Below are the code and all the weights of a small trained network. Each question names an input and a class and asks about switching units off, where a switched-off unit gives its printed mean instead of its output.

import numpy as np


def w(rows, s, z=0):
    codes = np.array(rows[::2]) - 128.0
    scale = np.full(codes.shape[1], s)
    scale[-1] = z or s
    return codes * scale


def f(y):
    return y / 2 * (1 + np.tanh(0.7978845608 * (y + 0.044715 * y**3)))


def log_softmax(a):
    a = a - a.max(-1, keepdims=True)
    return a - np.log(np.exp(a).sum(-1, keepdims=True))


def net(x, mask):
    res = np.array(x, float).reshape(1, 4) / 4 @ E
    y = f(res @ A[0][:, :-1].T + A[0][:, -1])
    res = res + np.where(mask, y, B[0][:, -1]) @ B[0][:, :-1]
    return log_softmax(res[-1] @ U[:, :-1].T + U[:, -1])


A, B = {}, {}
E = w([
[218,89,160,152,70,122,171,189,77],'x0',
[105,135,22,222,149,135,110,49,60],'x1',
[91,187,161,173,10,128,86,134,94],'x2',
[184,218,121,91,117,104,136,56,102],'x3',
],0.013)
A[0] = w([
[165,158,133,148,129,112,144,174,159,106],'N1',
[127,100,191,133,44,137,120,248,95,192],'N2',
[124,168,66,142,183,123,104,60,88,169],'N3',
[143,78,192,94,110,155,128,172,166,172],'N4',
[106,63,166,57,239,120,123,200,197,169],'N5',
[178,250,194,41,107,126,134,91,136,192],'N6',
[140,184,102,186,53,138,138,83,92,254],'N7',
[64,98,139,148,158,127,80,160,154,178],'N8',
],0.012,0.0053)
B[0] = w([
[77,128,146,143,175,108,103,83,196,147],'N1',
[144,58,177,170,40,29,136,145,214,247],'N2',
[191,193,77,180,138,125,182,25,117,231],'N3',
[198,66,127,129,113,77,148,106,185,209],'N4',
[138,16,182,26,208,186,144,136,153,250],'N5',
[97,219,135,3,85,82,99,178,109,249],'N6',
[135,189,124,182,133,112,72,151,20,246],'N7',
[42,132,75,124,87,214,155,145,175,182],'N8',
],0.013,0.018)
U = w([
[133,75,164,126,97,62,205,135,223,151],'0',
[140,169,67,212,151,129,156,67,77,246],'1',
[116,67,153,52,219,189,172,142,141,211],'2',
[82,94,146,254,48,83,62,192,93,89],'3',
[95,238,125,54,99,47,103,141,102,113],'4',
[29,136,66,160,134,193,168,107,149,4],'5',
],0.0096,0.0015)

Each question gives the input, the list of numbers given to net, and the class t.
The units are the neurons (one row each of A and B). Each row of codes is followed by its name. A weight is (code - 128) times the scale printed after its matrix; where a second scale follows, it is the last column's (A, B and U).
mask holds one flag per neuron, in row order. A switched-off neuron (its flag False) gives its mean, the last column of its row in B, instead of its output. The means were averaged over made-up inputs and are rounded, as every weight is.
A unit's drop is (log p(t) with every unit on - log p(t) with that unit switched off) / (log p(t) with every unit on - log p(t) with every unit switched off).
The circuit of an input: a set's keep is (log p(t) with only the set's units on - log p(t) with every unit switched off) / (log p(t) with every unit on - log p(t) with every unit switched off). Starting from all 8 units, units are removed one at a time, each time the one whose removal leaves the highest keep (on an exact tie, the one counted first), for as long as the keep stays at least 0.8.
units of the circuit, in order: the units of the circuit, biggest drop first
k most important neurons: the k neurons with the biggest drops, biggest first
drop of u: that unit's drop, to one decimal
input [4,-7,-1,8], class 4: units of the circuit, in order => [N6]
input [-3,8,-7,-7], class 5: 2 most important neurons => [N8 N3]
input [1,-4,7,1], class 3: units of the circuit, in order => [N2 N5]
input [-1,0,4,-5], class 3: 2 most important neurons => [N5 N3]
input [-5,4,5,-6], class 5: 2 most important neurons => [N8 N2]
input [7,-3,8,1], class 3: 2 most important neurons => [N7 N2]
input [7,4,8,5], class 3: 2 most important neurons => [N2 N7]
input [8,0,1,0], class 3: 3 most important neurons => [N5 N3 N6]
input [0,6,-5,-8], class 2: 2 most important neurons => [N5 N7]
input [-6,5,-3,-6], class 5: drop of N3 => 0.1
input [1,4,-8,3], class 1: drop of N3 => 0.6
input [5,-2,-6,8], class 4: drop of N4 => 0.0
input [-8,-2,-1,-7], class 2: drop of N5 => 0.2
input [-6,5,6,-6], class 1: units of the circuit, in order => [N3]
